[115 116 115 160 145 140 137  89 122 134 155  93 150 131 131 100  97  76] -> <190>
[159 104  82 110 151 142  95 111 126  95 163 127 181 151  99 127 162  82] -> <121>
[152 145 146 126 133 149  95  90  95 144 141 125 108 142 150 142 151 130] -> <122>
[110 117 113 115 145 122 140  77 187  98 162 155  70 199 157 133 117 133] -> <116>
[138 134 153 107  51 165  90  84 159 159 120 107  85 152 154 140 111 111] -> <100>
[143 137 207 127  90 142 130 200 117 108 176 123 167  76 159 120 111 148] -> <13>
[ 94  95 132 110 159 115 123 212 139 191 167 145  86 158  91 116 104 146] -> <102>
[102  87 166 132 143 125 138 200 139 197 186 177 107 142 113 109 137 136] -> <165>
[110 150 114 146 189 156 158  94 117 129 168 139 103 217 104 121 138 132] -> <28>
[102 112 108 134 108 135 154 138 129 153 100 116  90 114  85 119 109 104] -> <35>
[103 170 129 116  97 162  95 139 134 139  82 160 130 116 136 130  80 136] -> <140>
loc: [98] => <116>, 9
find: [115 116 115 160 145 140 137  89 122 134 155  93 150 131 131 100  97  76] => <190>

[144 141 122 137 165 126 149 147 101 124 143  86 124 129 155 151 124 103
  71] -> <87>
[153 146 149 128 149 131 112 176 125 150 114 177 129 114 127 151 159 138
 106] -> <70>
[145  83 146 117  88  90 120 147 137 107 129 106 134 122 150 120 143 128
 117] -> <82>
[121 139 142 124 114 153 116 205 158  89 119 123 127 159 118 115 146 140
 126] -> <101>
[148 132 109 141 136 111 101 146 116 112 137 133  95 128 177 122  94 127
 116] -> <67>
loc: [145] => <82>, 0
loc: [205] => <101>, 7

[148 151 160 172 149 147 127] -> <63>
[171 121 150 133 129 105 118] -> <157>
[ 90 115 138 173 125 156 183] -> <84>
[197 122 127  96 134 139 168] -> <138>
[150 133 106 159 135 119 143] -> <146>
[ 56 131 140  77 142 112 149] -> <159>
[128 117 124 126 136 153 107] -> <110>
loc: [151] => <63>, 1
loc: [77] => <159>, 3
loc: [197] => <138>, 0
loc: [122] => <138>, 1
loc: [106] => <146>, 2

[125 134  92 101 137 136 145 136 127 135  92] = <57>
[146 149 124 108 119 142  98 124 144 120 115] = <36>
[146 149 124 108 119 142  98 144 144 114 124] = <44>
[152 131 144 101 103 129  89 117 147 112 144] = <19>
[136 143  83 114 136 143 125 141 137 158  83] = <155>
[ 89  83 137 171 148  97 194 136  93 159 137] = <105>
[129 133 124 133 177 162 167 143 127 123 124] = <79>
[153 172 108  79 155 139 154 189 106 136 108] = <149>
loc: [134] => <57>, 1
find: [146 149 124 108 119 142  98 124 144 120 115] => <36>

[121 122 139 121 127] : <43>
[137  95 163 153  78] : <98>
[137  77 163 153  78] : <47>
loc: [127] => <43>, 4
loc: [122] => <43>, 1

[128  94  82 129 176 116 151 136] = <73>
[189 155 152 147 177 102 112  78] = <34>
[124  92  60 110 179 180 189 101] = <127>
[156 104 196  92 124  62  57 103] = <106>
loc: [176] => <73>, 4
loc: [129] => <73>, 3
loc: [152] => <34>, 2

[130 138 179 131 154 137 107 139  98  78 193 145  98 115  69 154 118 164
 125 187  89 175 145  73 125 113 148 146  85 146 112 129 148 115 166  98
 135 133 166 170 114 174 118 168  92 120 178] : <193>
[158 134  97 164 173 164 115  97 110  92 178 132 103 124 118 164 120 156
 115 162  94 163 143  76 121 123 141 143 100 155 135 128 139 118 155 124
 147 133 156 148 137 164 124 148  93 133 170] : <126>
[ 94  98  99 115 153 112 130 104 100  82 191 144  99 122  68 150 125 167
 127 187  93 168 122  73 130 115 141 144  86 145 111 131 144 120 163  95
 134 138 161 169 113 171 118 165  93 116 173] : <5>
[154 142  85 126  97 118 116 137 104  90 175 126 104 136  65 140 129 181
 135 176 101 177 131  68 146 119 137 153  91 134 169 108 132 137 159  98
 120 183 135 135 110 186 114 147  83 130 175] : <156>
[125 109 125 142  93 103 110 112  98  80 191 145  98 118  70 155 117 165
 126 187  90 178 142  74 125 112 149 143  87 147 114 127 145 114 165  96
 135 135 165 168 116 177 117 169  92 122 177] : <41>
[ 98 118  91  58 101 100 168 189 103  90 178 125 101 130  72 151 135 179
 130 170  95 188 130  67 139 119 144 155  94 138 110 102 132 132 162 101
 123 180 141 133 116 194 115 149  80 136  95] : <117>
[131 173 166 132  93 126 118 126 104  96 175 121 102 133  69 147 132 182
 131 168  99 182 129  69 142 120 139 153  93 137 105 105 133 137 160  97
 122 183 137 134 114 190 115 147  81 135 175] : <37>
[ 86 192 149  49 110 147 119  81 101  82 182 130 100 127  66 142 129 177
 131 173  96 181 136  65 141 116 140 153  87 135 104 108 136 133 163 100
 125 174 142 140 112 187 115 153  83 128 180] : <141>
[119 132  93 162  74 121 126 109 107 101 168 123 105 141  69 142 130 181
 134 169 103 176 128  73 146 119 135 150  99 135 103 104 104 139 157  96
 119 190 129 133 112 190 113 144  86 134 171] : <90>
[129 126 129  84 128 110  80 122  98  83 191 141  98 120  67 157 121 169
 126 187  93 180 141  70 127 116 150 148  87 148 114 124 143 119 165  94
 133 142 164 164 114 178 116 165  88 125 179] : <197>
[182 197 188 143 147 124 111 189 106  96 125 124 105 135  66 141 130 181
 134 172 103 175 129  71 146 120 135 151  95 134 101 106 132 141 158  98
 119 187 132 136 110 187 113 146  85 131 171] : <202>
[ 83  76 146 168 175 146 139 111  99  80 190 145  99 120  70 153 125 166
 126 188  91 175 143  73 127 111 146 144  87 146 113 129 145 115 165  97
 134 139 162 168 115 176 117 167  93 120 178] : <24>
find: [129 126 129  84 128 110  80 122  98  83 191 141  98 120  67 157 121 169
 126 187  93 180 141  70 127 116 150 148  87 148 114 124 143 119 165  94
 133 142 164 164 114 178 116 165  88 125 179] => <197>
find: [ 83  76 146 168 175 146 139 111  99  80 190 145  99 120  70 153 125 166
 126 188  91 175 143  73 127 111 146 144  87 146 113 129 145 115 165  97
 134 139 162 168 115 176 117 167  93 120 178] => <24>
find: [130 138 179 131 154 137 107 139  98  78 193 145  98 115  69 154 118 164
 125 187  89 175 145  73 125 113 148 146  85 146 112 129 148 115 166  98
 135 133 166 170 114 174 118 168  92 120 178] => <193>
loc: [78] => <193>, 9
loc: [49] => <141>, 3

[ 99 148  77  93] = <125>
[ 58 148 139 122] = <120>
[100 126  95 110] = <134>
[139 156  58  60] = <61>
[103 214  93 128] = <99>
[ 92 216 139 122] = <160>
[138 121 101 122] = <137>
loc: [100] => <134>, 0
loc: [60] => <61>, 3
loc: [138] => <137>, 0
loc: [121] => <137>, 1
loc: [110] => <134>, 3

[135 109 214  96 112] = <130>
[199  64  65 134 128] = <109>
[166  56  92 109  84] = <11>
[160 116 117  64 148] = <27>
[199  64  65  65  78] = <2>
loc: [92] => <11>, 2
loc: [214] => <130>, 2
loc: [78] => <2>, 4

[105 147 124 149  55] : <143>
[ 89 167 166  89 103] : <75>
[100 159 174  75 128] : <139>
[118 145 177  70 150] : <64>
[137 126 176  77 168] : <51>
[ 86 168 155 108  81] : <108>
[ 92 160 140 130  87] : <26>
loc: [167] => <75>, 1
loc: [86] => <108>, 0
loc: [118] => <64>, 0
loc: [149] => <143>, 3
loc: [176] => <51>, 2

[123 114 122 128 105 100  85 142 149 121 130 137 124 116 115  70 129 121
  80 119 133 120  60 135] : <9>
[123 114 122 128 105 100  85 142 149 121 130 137 124 116 115  70 129 122
  80 150 133 120  60 135] : <38>
[141 131 129 134 108 149  89 120 101 145  64  86 130 143 129 106 106 137
  96 119 128 134 140 109] : <86>
loc: [141] => <86>, 0
find: [123 114 122 128 105 100  85 142 149 121 130 137 124 116 115  70 129 121
  80 119 133 120  60 135] => <9>
loc: [86] => <86>, 11
loc: [145] => <86>, 9
loc: [64] => <86>, 10

[181 133  85 113 135 134 129 128]  <103>
[108  79  80  64  99  67 161  56]  <114>
[101 134  92  73 147 136 164 132]  <150>
[134 109 133 138  61  65 150  56]  <195>
[153 171 155 155 169  66 134  71]  <124>
[105 153 144 151 128 128 125 112]  <113>
[ 99  58  90  66 128  93 163  43]  <183>
[128 142 148 143 110 132 125 118]  <191>
[180  94  58  75 128 128 127  97]  <174>
[165 145 153 150  50 128 162 148]  <196>
loc: [135] => <103>, 4
loc: [147] => <150>, 4

[132 134 168 115 117 114  85  76  85 136  55 115] : <15>
[106 123 178 142 169 152 120 166 115 140 195 156] : <46>
[113 119 102 131 167 131 141 140 134 118 156 126] : <96>
loc: [114] => <15>, 5
loc: [178] => <46>, 2
loc: [168] => <15>, 2
loc: [118] => <96>, 9

[136 147 127 131 120 128 120  55 112 131 129 121 119 127 121  66 147 133
 153 140 125 140 136 125 134 165 124 146 133 140 142 125 153 198 184 122
 109 127 142 117 114 126 132 110 130 149 124 136] = <3>
[116 134 118 120 115  97 130 130 121 108 129 138 140 152 117 100 152 139
 105 126 123 141 104 132 131 131 120 113 141 125 122 124 145  97 133 130
 106 104 122 145 141 135 125 149 127 107 134 128] = <39>
[ 98 108 125  99 123 115 136 159 136  85 108 138 103  93 142 157 128  95
 123 122 127 105 107 160 199 164 119 118 135 142 145 137 121  67 177 122
  94 185 151 136 147 140 130 164 138  97 120 133] = <65>
loc: [198] => <3>, 33
find: [ 98 108 125  99 123 115 136 159 136  85 108 138 103  93 142 157 128  95
 123 122 127 105 107 160 199 164 119 118 135 142 145 137 121  67 177 122
  94 185 151 136 147 140 130 164 138  97 120 133] => <65>
loc: [100] => <39>, 15
find: [116 134 118 120 115  97 130 130 121 108 129 138 140 152 117 100 152 139
 105 126 123 141 104 132 131 131 120 113 141 125 122 124 145  97 133 130
 106 104 122 145 141 135 125 149 127 107 134 128] => <39>

[139 130 138 161 191 143 153 130 143 136 131  86 115  88 101 179] -> <123>
[118 162 110 116 125 135 106 151 124 104 125 150 149 122 148  94] -> <168>
[113 126 112  88  52 108  96 123 112 119 120 180 142 132 162  67] -> <167>
[131 116 127 125 117 120 128 121 124 133 127 132 125 140 127 128] -> <78>
[128 122 132 135 136 126 133 126 132 133 127 120 123 125 124 140] -> <68>
[131 126 132 136 142 129 135 127 131 128 130 120 121 120 132 121] -> <161>
[131 126 132 136 142 129 135 127 131 128 130 120 121 120 118 141] -> <7>
find: [131 116 127 125 117 120 128 121 124 133 127 132 125 140 127 128] => <78>
find: [139 130 138 161 191 143 153 130 143 136 131  86 115  88 101 179] => <123>

[ 79  74 187 169  86]  <88>
[169  72  71 178  74]  <135>
[ 70  61  71 187 199]  <10>
[ 63  70 181 180 190]  <23>
[164  66  65  73 184]  <12>
loc: [86] => <88>, 4
loc: [65] => <12>, 2
loc: [184] => <12>, 4

[ 63  77 116 129 147 141 112] -> <59>
[125 152  59 188 187 126 208] -> <209>
[ 68 143 195  95 181 142 184] -> <6>
[157 179 192  69 197  73 165] -> <17>
[152  77 110 105 161  79 194] -> <201>
[ 67 115 129 141  65 152 155] -> <92>
[169  53 101  85  62  73 205] -> <60>
[151 206  84  90 140  91  66] -> <97>
[ 76  56  57  58 168 179  79] -> <31>
[148  98 159 128 103  63  72] -> <144>
[138 135  69 193 109 203  57] -> <192>
[189  85 137 174 106 148  52] -> <198>
loc: [91] => <97>, 5
loc: [72] => <144>, 6
loc: [56] => <31>, 1
loc: [168] => <31>, 4

[131 131 125 141 150 166 116] : <32>
[122 118 116 137 136 160 129] : <14>
[193 176 192 182 199 166 147] : <111>
[ 86 128  94  84  91 106  79] : <72>
[151 103 136 168  91 170 167] : <49>
[174 140 171 167 167 139 164] : <171>
[ 92 123  97  93  98 112  89] : <169>
[ 84 127  93  78  83 142  80] : <173>
loc: [141] => <32>, 3
loc: [92] => <169>, 0

[124 140 114  85]  <81>
[114 121 136 115]  <18>
[140  98 104 137]  <217>
[140 114 104 137]  <189>
[134 119 117 140]  <162>
[147  91 144 113]  <204>
[122 155 137 139]  <145>
[124 140 114 127]  <62>
[134 130 124 130]  <148>
[124 121 141 136]  <153>
[122 135 132 135]  <214>
[121 195 126 143]  <166>
loc: [126] => <166>, 2
loc: [141] => <153>, 2
find: [121 195 126 143] => <166>

[107 132 101 143 121 114 142 133 152 127 108 126 169 124 118 138 108 177
 139 152  94 134 148] : <152>
[140 109  86 109 116 160 133 134 117  95 189 136 171 117 129 143 123 160
 109 108  80 125 122] : <129>
[133 138 100 127  85 153 131 122 127 153  86 109 143 150 123 121 103 131
 122 149  83 143 127] : <118>
[133 155 100 127  85 153 131 122 127 153  86 109 143 150 123 121 190 153
 103 106 125 164 132] : <74>
[130 128 197 135 154 115 138 117 118 140 193 139  98 109 168 157 132  87
 135 151 167 140 122] : <154>
[133 138 100 127  85 153 131 122 127 153  86 109 143 150 123 121 190 153
 103 106 125 164 132] : <133>
[171 137 124 131 163 116 105 117 131 114 147 117 116  85 117 124 153 128
 118  98  74 130 129] : <158>
[133 138 100 127  85 153 131 125 127 153  86 109 143 150 123 121 103 131
 122 149  83 143 127] : <131>
find: [130 128 197 135 154 115 138 117 118 140 193 139  98 109 168 157 132  87
 135 151 167 140 122] => <154>
find: [140 109  86 109 116 160 133 134 117  95 189 136 171 117 129 143 123 160
 109 108  80 125 122] => <129>
loc: [101] => <152>, 2
loc: [189] => <129>, 10
loc: [157] => <154>, 15

[128 100 152 115 179 143  96] : <128>
[128 100 152 115 179 143 144] : <58>
[188 129 136 104  60  97 143] : <95>
loc: [188] => <95>, 0
loc: [96] => <128>, 6

[151  89 161 141 136 172 144  87  53  75 136  65]  <83>
[149 109 120 144 134 112 130 104 135 138 134 103]  <163>
[101  91 150 128 153 164 135 104  70  98 131  76]  <71>
[165  96 140 151 139 149 157  82  89 112 136  91]  <42>
[133 121 145 171 113 135 148  95 106 114 147 112]  <66>
[142 102 143 127 150 154 121 123  86 113 133  98]  <33>
[103 148 129 114 122 108  96 162 145 150 129 152]  <112>
loc: [141] => <83>, 3
loc: [138] => <163>, 9
loc: [172] => <83>, 5
loc: [102] => <33>, 1

[178 145 168 171 142 108 134 133]  <55>
[ 54  86  76 197  91 198 187 174]  <8>
[160 141 105  82 172 167  63 145]  <56>
[183  90 112 167 172 157  93 153]  <136>
[160 147 105  82 172 171  63 183]  <104>
[183 133  87 184 162 157  73 113]  <77>
[183 133  87 184 162 207 125 133]  <48>
loc: [108] => <55>, 5
loc: [76] => <8>, 2
loc: [125] => <48>, 6
loc: [198] => <8>, 5
loc: [90] => <136>, 1
loc: [153] => <136>, 7

